[100 = 0]
[122 106 143 104  99 130  73  84 108  72 103  56 112  70 106  87 106  81
 126 184 109  84 105 124 105 100 118  79  72 120  70 100 117  96  85 116
  70 101 137 109  79 122  26 104  65  46  73  87 146 140]	[14]
[116  96 112 107  93 107  72 105 107 104  84  88 110  96 104  93 109 103
 110 101 107  82 112 123  87  92  98 111 107  98  87 109 107  99  77  92
 102 111  98  91  84 102  49 115  90  92  91 120 112 136]	[16]
[125  99 147 109 100 124  71  90 110  55 103  58 116  73 105  78 109  87
 135 175 111  90 136 129 102  97 116  78  79 117  68  89 120 102  78 119
  63 101 134 107  72 125  27 118  66  52  75  90 146 155]	[14]
[ 76 108  87  63  83  77 118 101  97 199 121  90 101  85  73  74 127 130
  79  93  91  90 114 134 143 107  51 124 140  70 124 109 112  92 134  77
  69 106 122  86 118 125  79 129 111 171 114  65 130 103]	[16]
[ 78  97  80  66  89  88 118 106  90 148 125 101 110  93  72 113 111 128
  92  87  98  76  91 118 126  85  67 125 120  86 129 108  95  94 127  80
  80 104 103  95 112 105 109 114 116 155 103  87 104  93]	[16]
[ 90  97 139  99 125 103  37 107 131  71 101  88 110  85 125  97 107  88
 130 155 114  42 137 139  88  46 105 114  83 114  81 108  90 108  18 110
  49 118 119  88  61 125  37 150  61  55  74 106 149 164]	[14]
[108  87 132  95 127 114  62 110 111  49  99  98 113  87 105 124  97 101
 121 123 118  41 129 120  77  42 118  98  81 117  86 106  91 108  39 119
  60 110 105  95  70 110  59 137  74 168  69 130 111 146]	[14]
[112 103 146 115 105 102  46  98 137 121  90  82 109  72 125  40 129  85
 122 132 117  88 174 148 112  90 118  96 111  98  78 105 125 113  16 117
  50 123 132  75  61 132   7 167  61  65 104  99 154 197]	[14]
[125 102 109 132 110 120  98  92 105  75  81 116  91  98 115  94  92  80
  91  98 103 123 101  70  86 119 138  75  84 113  81  99 104 104  75 116
 131  94  96  95  95  94 101  86  92  57  92 115  77  79]	[14]
[123  96 137 100 106 123  74  95 115  87  96  85 111  72 100  89 114  92
 116 133 115  76 132 122  98  86 126  85  89 112  75 104 115 103  56 119
  72 108 123  93  74 115  21 129  73  53  83 112 124 150]	[14]
[ 74  99  71  70 102  73 129 105  91 141 124 116  91 104  80 117 103 131
  80  68  92  89 106  97 122  85  62 113 123  77 132  99  86  96 132  89
  80  97  94  99 123 104 147 112 128 149 106  86  85  71]	[16]
[122  91 145  98 109 119  65  98 110  37 107  62 123  77 100  98 109  98
 139 137 117  69 136 134  92  69 119  83  84 118  71  88 113 105  63 126
  45 103 122 106  66 118  35 135  69  46  70 111 132 170]	[14]
[103  97  97  99  91  92 102 106  95 113  84 102 100 112  99  98 101  81
 104  81  98 112  81  96  88 104  92 114 104  97 104 106  99  98 109  83
 127 101  92 101 101  87  94  86 107 118 111 103  95  96]	[16]
[ 91  92 106  70  88  96  87 113  97 130  97  81 120  95  80 101 120 106
 117 108 103  62  95 133 105  81  82 132 115  94 104 117 101  94 117  74
  94 111 110  96  94 107  48 118  97 155 103  96 139 134]	[16]
[107  98 145  91 115 123  51  97 121  65 106  72 117  68 108 101 113  89
 133 182 113  43 120 139  94  59 108 103  76 120  77 110 102 101  51 114
  51 112 130 100  71 123  21 132  60  51  64 101 151 166]	[14]
[105  91 109 106 100  94  68 114 110  99  85  97 110 104 106 104 106 109
 109  83 108  66 119 128  76  73  93 120 109  98  98 106  95 104  65  93
  97 114  83  92  78  95  65 129  93  97  94 128 104 148]	[16]
[112  92 129  98 124 122  77  97 104  17 108  84 109  88 105 139  86  90
 129 151 113  61 103 103  75  57 121  84  60 130  83  95  91 100  77 129
  60 100 111 118  79 104  83 105  75  38  64 119  99 120]	[14]
[ 88 100  94  80  85  94  99 106  97 128  97  89 108 102  91  99 107  94
 108 113  95  86  73 110 104  98  78 128 104  97 110 115  95  96 115  72
 118 104 103 102 103  96  83  85 106 127 106  87 131 104]	[16]
[ 84  93  92  81  98  86  94 113  94 103  96 100 107 110  93 115 101 100
 110  94  99  77  84 105  90  80  83 128 100  99 112 110  86  99 108  83
 106 105  92 104  98  93 105  97 107 119 105 103 109  95]	[16]
[118  93 145  85 102 131  58 102 114  80  96  72 125  68  90  97 120 101
 121 162 116  36 120 145  99  68 105 110  90 111  78 121 109  98  63  96
  65 113 130  86  67 126   2 133  67  66  58 109 151 166]	[16]
[ 94 111 140 116 121 109  42  94 127  49 104  78 100  92 140  87  93  69
 127 192 101  82 110 121  93  74  97 101  68 120  79  99  93 106  51 114
  68 104 127 106  73 123  69 110  56  44  83  79 165 138]	[14]
[ 96  91 100  90  89  85  93 115 101 133  88 101 106 105  91 100 115 108
 106  53 104  94 117 119  98  93  94 116 127  88 108 106 107 105  86  85
 101 109  91  90  93  96  67 126 109 132 120 111 107 135]	[16]
[121  94 102  97  90 115 105 102  86  91  88  92 108  98  88 122  98 103
 107 149 103  86  70 101  80  98 103 105  90 108  80 108 103  89 121  91
 125 101  95 108  96  86  88  78 104  97  81 119  86  92]	[16]
[ 43 112  70 104 107  53  74 113 125 151 103 122  89 129 134  72 101  88
  94  80  87 108 104 108 115  91  67 145 126  78 125 109  78 114  68  72
 103 116  86  81 105 106 135 123 102 139 145  76 136 115]	[16]
[109 103 102 103  88 104  86 100  97 116  84  91 104  99 106  99 101  91
 111 126  95  94  73 107  91 106  92 114  93 106  96 112 100  93 109  83
 132 102 103 102  93  93  78  84  93 106  91 102 118  98]	[16]
[113  93 118  94 102 112  55 109 107  86  91  80 121  87  96 113 111 105
 120 135 108  42 105 142  84  60  91 124  99 106  89 116  98  97  68  89
  91 114 108  91  72 109  36 122  82  86  72 122 131 154]	[16]
[106 101 133 108 119 110  57  96 119  44 103  83 105  88 121 100  97  84
 129 159 110  75 122 113  88  70 116  90  75 117  75  94 100 106  52 124
  60 106 118 103  71 115  59 123  70  50  82 102 130 147]	[14]
[ 80  97  99  85  96  78  80 115 104 126  94  97 109 109 100  96 109  98
 112  98  98  77  92 118  95  76  75 134 112  93 110 113  90 102  94  75
 101 110  96  95  94 101  79 111 100 131 113  96 130 130]	[16]
[ 84 101 110  97 101  85  65 111 108 107  91  95 103 110 117  99 100  87
 114 141  95  78  82 120  86  81  70 137  96  99 104 113  85  99  89  76
 111 108 102  99  88 102  82 112  90 115  98  92 143 118]	[16]
[110  99 144 105 114 121  61  93 112  29 107  57 113  82 112  95  96  83
 135 195 107  79 112 123  97  82 105  84  68 121  71  88 106 103  75 120
  69  94 128 114  72 122  55 107  66  40  73  85 150 142]	[14]
[118  91 128  96 119 127  80  99 107  41 102  94 110  83 100 127  93  92
 121 131 115  62 108 106  80  68 127  86  70 124  82 100  96 102  65 124
  66 102 109 108  79 105  68 112  79  48  70 120  99 121]	[14]
[114 100 138 111 110 114  63  94 117  63  98  76 107  81 117  79 107  85
 125 142 113  85 134 122  95  83 118  82  87 114  73  95 114 107  52 124
  61 108 125  97  75 114  41 129  71  53  86 105 128 159]	[14]

[147 106 156 127 100 182  91  93 115 133 111 101 125  98 112  92 150 101
 104  87 172  83 134 104 114 113 106 163 111 139 131 137 127 120  98  71
 111 152  86 104 132]	(52)
[120 111 150 120 101 147 103  96 109 148 129 123 114 105 119 114 137 125
 118 100 152  98 125 113 117 117 108 138 108 116 129 119 111 135 106  92
 118 138 112  98 126]	(52)
[132 107 150 115 112 171 102 118 110 117 115 120 133 115 110  97 131 102
 123 105 176  94 150 106 114 115 115 126 115 124 126 136 137 111 105  88
 106 150 113 107 124]	(52)
[132 102 142 119 107 149 101 100 108 117 118 117 128 112 118  97 137 109
 110 104 188  95 134 102 114 110 108 138 112 129 120 139 124 111 104  86
 103 172  94 101 119]	(58)
[ 95 111 129 101 107 102 110 113 109 108 116 123 103 111 101 112  94 103
 115 115 114 105 110 113 107 107 108  90 102 100 106 109 117 121 104 107
 107 104 132 105 105]	(58)
[ 99 104 146 105 108 137 108 113 109 124 102 113 108 114 103 108 113 108
 118 112 136 104 117 101 112 109 114 110 108 102 124 103 124 128 108 104
 112 108 122 103 118]	(58)
[117 104 129 111 109 152 103 109 104 129 107  93 120 108 104  99 129 111
 111  99 138  99 122 103 109 114 114 122 110 108 130 110 112 114 106  93
 110  96 100 104 119]	(52)
[134 106 136 114 110 134 100  97 105 123  99  86 122 100 104  91 138 107
 103  90 147  94 115  96 111 109 115 134 105 118 133 112 118 125 102  85
 104  95  87 101 118]	(58)
[129 107 141 113 104 136  96 101 103 113 108  97 118 103 110  97 131 108
 114  92 146  94 122 100 107 108 113 131 108 119 117 118 113 100 102  87
  98 128 106 100 110]	(52)
[142 101 137 124 110 150  96  99 110 121 107  77 122 101  96  90 139  97
 101  93 164  87 127  96 115 112 114 143 109 142 131 127 135 110 100  74
  95 104  75 105 119]	(58)
[123 113 142 108 103 133 101 102 109 113 124 100 107 102  92 105 113  99
 107  99 121  94 116 113 106 111 114 114 105 113 110 116 117 111  98  86
 100 112 119 107 110]	(52)
[127 111 148 112 109 135 104 102 111 129 136  81 111 108  83 104 111 108
 103 103 135  96 124 117 111 120 123 123 107 116 122 121 116 116 101  90
  97 101 106 112 114]	(58)
[117 109 128 112 110 134 111 106 108 124 143 119 115 112 109 117 116 127
 115 110 139 102 124 116 119 117 112 114 111 111 104 120 120 126 110  97
 103 120 116 102 107]	(58)
[136 104 128 116 111 122  98  95 103 105 108  86 123 106 101  91 129  98
 101  96 149  89 117  97 109 109 117 133 109 122 117 125 111  97  99  80
  95 122  90 104 113]	(52)
[110 111 160 109 110 153 107 102 114 150 112 113 115 107 107 101 132 111
 112 105 158 102 116 111 114 116 115 129 106 111 141 116 122 137 104 100
 123 122 110 106 135]	(52)
[131 105 117 116 106 131 104  99 109 132 142  97 115 103 103 110 122 130
 105  97 138  99 124 113 120 114 110 129 110 118 113 109 120 121 105  87
  99  99  88 101 108]	(58)
[139 101 126 120 111 127  94  99  94 104  94  66 127 100 104  84 142 104
 105  83 152  91 118  85 109 107 119 145 108 122 129 109 111  81 101  81
  89  98  78  99 110]	(58)
[108 119 140 101 117 120 112 110 107 122 128 122 115 111 107 108 115 119
 119 107 134 105 118 120 115 116 119 107 106 103 115 112 116 115 105 102
 106 102 130 105 109]	(52)
[120 106 141 110 111 121 106 106 108 102 122 119 119 116 104 103 111  98
 109 115 163  98 123 109 109 110 115 121 107 118 113 137 120 110 101  95
 100 162 115 107 116]	(58)
[108 107 161  99 108 141 104 109 114 136 117 103 108 110  93 102 120 100
 108 108 153 101 115 113 106 115 116 117 105 110 133 123 122 128 101  98
 115 133 120 110 133]	(52)
[106 103 127 101 103 117 104 104 102 115 120 115 112 107 112 106 113 116
 111 104 137 104 115 105 107 108 106 109 106 106 108 111 110 113 105 102
 104 132 109  99 107]	(52)
[122 103 122 112 110 128 104 103 105 112 109  93 116 107  96  98 117  98
 101 102 145  95 118 101 109 109 113 120 106 115 117 117 116 107 102  91
  99 106  92 106 114]	(58)
[118 115 141 108 114 141 110 117 109 107 125 145 127 119 114 104 112 100
 122 117 165  99 138 114 113 111 114 112 111 112 111 138 127 111 105  97
 106 153 125 107 112]	(52)
[ 78 106 120  95 109 114 116 116 108 115 119 138 100 114 105 116  87 107
 112 125 112 110 107 116 108 106 103  81 104  93 103 106 115 129 107 117
 115 112 129 105 110]	(58)
[112 117 161 108 116 129 108 110 105 108 116 116 117 117 105 107 114 105
 127 114 145 103 126 107 113 113 128 106 108 109 115 121 118 114 106 103
 102 122 147 105 109]	(52)
[174 107 125 139 114 170  88  92 104 112  97  62 148  98 104  75 174 100
 104  70 159  73 144  90 120 115 120 193 118 146 126 129 127  84  99  52
  86  78  59 105 112]	(52)
[119 106 121 118 109 135 108 108 106 110 125 122 115 116 108 111 113 106
 119 114 141  98 129 112 117 114 109 116 111 109 110 122 117 122 105  93
 107 119 108 104 110]	(58)
[127 105 129 121 105 134 101 105 104 116 116 104 114 107 105 102 121 107
 115 101 148  96 129 102 112 108 108 124 108 117 121 120 117 111 102  88
 100 117  92 103 113]	(58)
[115 111 141 108 126 142 112 126 116  97 121  84 118 129  59  94  88  69
 102 126 140  94 116 117 108 115 135  95 110 110 113 133 138 107  97  92
  93  80 113 130 115]	(52)
[102 113 132  96 109 129 112 119 107 130 147 125 108 113 106 117 101 125
 116 114 128 109 124 127 110 116 111  97 108  97 111 111 111 122 107 109
 111 117 128 106 111]	(52)
[120 116 165 112 114 130 108 110 108 120 123 110 114 114 101 111 120 108
 126 109 142 102 121 108 112 120 125 115 108 111 125 117 122 119 104  99
 105 116 139 105 114]	(58)
[132 107 145 117 112 159 100 100 103 148 119  90 117 106 106 103 144 119
 109  95 151  96 119 106 114 119 117 141 110 114 141 110 107 121 103  87
 112 108  95 102 132]	(52)
[128 103 131 117 108 149 104 111 108 110 117 113 129 113 109  99 122 103
 114 105 165  94 137 100 117 108 110 125 114 123 118 128 137 115 106  90
 100 128  99 104 111]	(58)
[118 113 151 107 108 138 104 111 108 123 137 114 117 110 110 110 116 121
 123 103 151 101 133 117 112 113 114 117 110 114 112 120 123 108 107  98
 101 134 131 103 120]	(52)
[122 110 134 111 112 131 104 103 107 112 116 110 118 105 101 101 117  99
 110 105 145  95 121 108 111 110 110 116 107 115 115 124 117 112 101  93
 101 126 110 107 112]	(52)
[108 102 118 109 102 125 105 104 103 121 106 118 107 105 112 108 113 116
 109 105 132 103 108 105 109 109 112 107 106 102 114 104 105 119 105 102
 111 115 105  98 112]	(58)
[ 91 105 116  95 105 120 110 116 105 115 130 122 100 110 100 114  91 112
 110 116 119 108 110 117 106 108 106  89 104  93 105 108 103 116 104 109
 107 121 123 104 111]	(58)
[122 104 123 113 109 144 102 109 103 120 114  92 124 109 100  98 127 112
 110 101 140  96 121 104 113 114 115 123 111 110 120 108 114 108 104  89
 102  94  94 105 113]	(52)
[120 101 126 115 108 132 104 101 102 122 120 108 120 107 113 103 126 121
 109 102 151 100 120 103 113 111 111 126 109 111 119 112 110 113 106  94
 106 122  88  98 111]	(58)
[123 111 144 110 119 136 108 109 111 124 125 126 123 115 106 102 119 101
 114 110 161  98 129 115 112 113 115 125 106 123 126 132 114 115 100  93
 111 136 114 108 124]	(52)
[107 109 152 106 110 135 108 111 104 125 117 130 115 113 119 111 121 116
 122 110 140 106 122 107 113 112 110 115 107 106 121 114 112 120 108 104
 114 140 122  98 118]	(58)
[108 106 126 103 108 136 110 116 106 119 135 127 114 117 109 114 108 117
 119 116 147 106 127 116 112 112 112 104 111 105 104 120 118 121 107 105
 107 148 125 104 113]	(58)
[112 119 160 108 114 118 110 107 105 116 109 118 113 113 102 109 118 101
 123 111 126 101 113 109 109 114 123 109 105 104 116 115 113 115 103 100
 109 110 140 104 113]	(52)
[124 132 174 116 122 146 113 117 110 117 120 143 125 118 112 111 126  99
 137 115 155  98 139 116 121 121 128 117 108 113 127 135 128 123 104  94
 113 119 158 108 120]	(52)
[101 104 123 106 104 129 106 103 100 124 118 111 110 106 115 110 119 127
 112 104 130 105 114 107 110 111 110 115 107 101 114 109 103 115 107 103
 107 122 107  97 109]	(52)
[114 118 115 106 121 129 111 111 104 115 116 131 127 109 115 101 119 108
 113 107 138 100 128 113 114 111 112 113 106 105 110 126 108 107 102  92
 109 105 112 105 110]	(52)
[126 111 140 111 109 126 102 104 108 107 125 119 117 110 103 101 107  98
 108 107 158  95 126 106 108 108 112 119 108 117 110 134 116 105  99  91
  99 146 114 107 113]	(58)
